Here is a tiny trained network, its code and every weight. The questions are about switching its units off for an input and a target symbol, where a switched-off unit gives its printed mean instead of its output.

import numpy as np


def w(rows, s, z=0):
    codes = np.array(rows[::2]) - 128.0
    scale = np.full(codes.shape[1], s)
    scale[-1] = z or s
    return codes * scale


def f(y):
    return y / 2 * (1 + np.tanh(0.7978845608 * (y + 0.044715 * y**3)))


def softmax(a):
    e = np.exp(a - a.max(-1, keepdims=True))
    return e / e.sum(-1, keepdims=True)


def log_softmax(a):
    a = a - a.max(-1, keepdims=True)
    return a - np.log(np.exp(a).sum(-1, keepdims=True))


def net(x, mask):
    ids = ['αβγεζηθξπσφψω'.index(c) for c in x.split()]
    T = len(ids)
    res = E[ids] + P[:T]
    u = 0
    for l in range(2):
        r = res
        for j in range(2):
            rows = slice(2 * j, 2 * j + 2)
            q, k, v = (r @ M[l][rows].T for M in (Q, K, V))
            z = softmax(np.where(np.tri(T) > 0, q @ k.T / 2**0.5, -1e9)) @ v
            o = O[l][rows]
            res = res + np.where(mask[u + j], z, o[:, -1]) @ o[:, :-1]
        u += 2
        y = f(res @ A[l][:, :-1].T + A[l][:, -1])
        res = res + np.where(mask[u : u + 4], y, B[l][:, -1]) @ B[l][:, :-1]
        u += 4
    return log_softmax(res[-1] @ U[:, :-1].T + U[:, -1])


Q, K, V, O, A, B = {}, {}, {}, {}, {}, {}
E = w([
[100,98,116,168],'α',
[83,191,142,165],'β',
[88,155,111,214],'γ',
[91,159,139,144],'ε',
[105,137,97,115],'ζ',
[89,159,141,204],'η',
[86,135,152,75],'θ',
[99,84,134,133],'ξ',
[76,159,70,178],'π',
[69,190,57,123],'σ',
[69,218,136,116],'φ',
[90,182,133,95],'ψ',
[114,158,5,180],'ω',
],0.011)
P = w([
[253,132,159,101],'0',
[103,94,116,95],'1',
[159,125,53,105],'2',
[178,91,161,119],'3',
[42,106,119,104],'4',
[169,133,57,123],'5',
[178,91,169,126],'6',
],0.011)
Q[0] = w([
[3,90,145,154],'L0H1',
[152,125,151,171],'L0H1',
[181,18,27,23],'L0H2',
[99,180,14,75],'L0H2',
],0.029)
K[0] = w([
[175,125,165,131],'L0H1',
[88,112,160,187],'L0H1',
[179,60,123,1],'L0H2',
[87,214,150,21],'L0H2',
],0.032)
V[0] = w([
[100,83,91,42],'L0H1',
[107,42,26,9],'L0H1',
[110,192,131,253],'L0H2',
[149,89,166,151],'L0H2',
],0.007)
O[0] = w([
[108,178,139,205,66],'L0H1',
[109,229,155,254,61],'L0H1',
[151,76,94,37,150],'L0H2',
[102,144,143,135,12],'L0H2',
],0.0089,0.0011)
A[0] = w([
[128,114,148,163,47],'L0N1',
[219,89,157,183,58],'L0N2',
[179,65,248,147,47],'L0N3',
[201,182,161,98,1],'L0N4',
],0.015,0.0092)
B[0] = w([
[3,135,48,74,7],'L0N1',
[225,109,54,85,114],'L0N2',
[115,131,186,179,190],'L0N3',
[185,184,90,194,82],'L0N4',
],0.021,0.0012)
Q[1] = w([
[209,152,142,138],'L1H1',
[112,124,151,116],'L1H1',
[3,102,102,117],'L1H2',
[131,173,35,145],'L1H2',
],0.032)
K[1] = w([
[66,123,85,165],'L1H1',
[133,152,180,128],'L1H1',
[232,214,80,43],'L1H2',
[94,254,171,35],'L1H2',
],0.024)
V[1] = w([
[92,123,254,131],'L1H1',
[47,150,112,107],'L1H1',
[116,177,228,82],'L1H2',
[133,241,123,33],'L1H2',
],0.018)
O[1] = w([
[239,98,202,107,92],'L1H1',
[166,220,75,37,2],'L1H1',
[74,136,245,111,145],'L1H2',
[96,240,172,16,139],'L1H2',
],0.012,0.0099)
A[1] = w([
[95,32,99,58,112],'L1N1',
[167,253,112,161,73],'L1N2',
[121,177,172,135,156],'L1N3',
[91,71,106,53,2],'L1N4',
],0.015,0.0085)
B[1] = w([
[174,136,104,72,229],'L1N1',
[134,66,134,138,214],'L1N2',
[135,179,91,121,244],'L1N3',
[157,132,167,251,144],'L1N4',
],0.024,0.011)
U = w([
[87,75,98,75,138],'α',
[209,149,194,114,75],'β',
[185,139,84,179,80],'γ',
[101,52,194,2,141],'ε',
[25,91,122,117,144],'ζ',
[195,135,105,50,120],'η',
[68,99,217,129,167],'θ',
[114,84,155,145,65],'ξ',
[100,107,145,92,157],'π',
[116,150,125,12,164],'σ',
[154,188,130,159,99],'φ',
[76,121,145,105,255],'ψ',
[96,128,79,135,112],'ω',
],0.0075,0.0069)

Each question gives the input, a string of symbols that net reads in full, and the target symbol t.
The units are the heads (2 rows each of Q, K, V and O) and the neurons (one row each of A and B). Each row of codes is followed by its name. A weight is (code - 128) times the scale printed after its matrix; where a second scale follows, it is the last column's (O, A, B and U).
mask holds one flag per unit, layer by layer, with each layer's heads first. A switched-off unit (its flag False) gives its mean, the last column of its rows in O or B, instead of its output. The means were averaged over made-up inputs and are rounded, as every weight is.
A unit's drop is (log p(t) with every unit on - log p(t) with that unit switched off) / (log p(t) with every unit on - log p(t) with every unit switched off).
The circuit of an input: a set's keep is (log p(t) with only the set's units on - log p(t) with every unit switched off) / (log p(t) with every unit on - log p(t) with every unit switched off). Starting from all 12 units, units are removed one at a time, each time the one whose removal leaves the highest keep (on an exact tie, the one counted first), for as long as the keep stays at least 0.8.
units of the circuit, in order: the units of the circuit, biggest drop first
top k neurons: the k neurons with the biggest drops, biggest first
top k neurons in layer l: the k neurons of layer l with the biggest drops, biggest first
which heads matter: for each layer, one digit per head in row order, 1 if its drop is at least 0.15 and else 0, layers parted by /
input β γ ε α, target γ: units of the circuit, in order : [L1H2]
input ε ε ε ε ψ, target ε: which heads matter : 11 / 10
input ω ζ θ ψ ε, target ω: top 2 neurons in layer 0 : [L0N2; L0N3]
input ω γ θ γ ω ε θ, target β: top 4 neurons : [L0N2; L0N4; L0N3; L1N2]
input ε θ φ ε φ, target ε: top 2 neurons : [L0N3; L1N1]
input ζ σ ζ γ ε, target ζ: units of the circuit, in order : [L1H1; L0N2]
input φ π α π π, target φ: units of the circuit, in order : [L1N4; L1H2; L0H1; L1N3]
input ω ψ γ η, target ε: units of the circuit, in order : [L0H1; L1N3]
input α ζ ω ω α, target α: top 2 neurons : [L0N2; L1N1]
input φ ε α, target σ: units of the circuit, in order : [L1H2; L0N2; L1N3]
input α γ η ε, target η: top 2 neurons : [L0N2; L1N1]
input α ε φ ε ε, target α: which heads matter : 00 / 11
input φ φ ε γ, target η: units of the circuit, in order : [L1N1; L0H1; L1H2; L0H2]
input ε ε φ ε φ ε, target σ: units of the circuit, in order : [L1H2; L1H1]
input σ φ π ε γ ε ε, target η: units of the circuit, in order : [L1H1]
input α φ φ φ φ ζ, target σ: which heads matter : 00 / 01
input ζ φ π θ η, target ζ: which heads matter : 10 / 10
input ε ε σ, target α: units of the circuit, in order : [L1N2; L1H1; L0H1; L1H2]
input φ ε ψ θ, target β: units of the circuit, in order : [L1H1; L0N3; L0H2]
input β ζ φ, target σ: units of the circuit, in order : [L1H2]
input φ ε ξ, target σ: which heads matter : 00 / 01
input ω ε ζ ε γ, target ω: units of the circuit, in order : [L1H1; L0N2; L1H2]
input ε ε φ γ β, target ε: which heads matter : 10 / 10
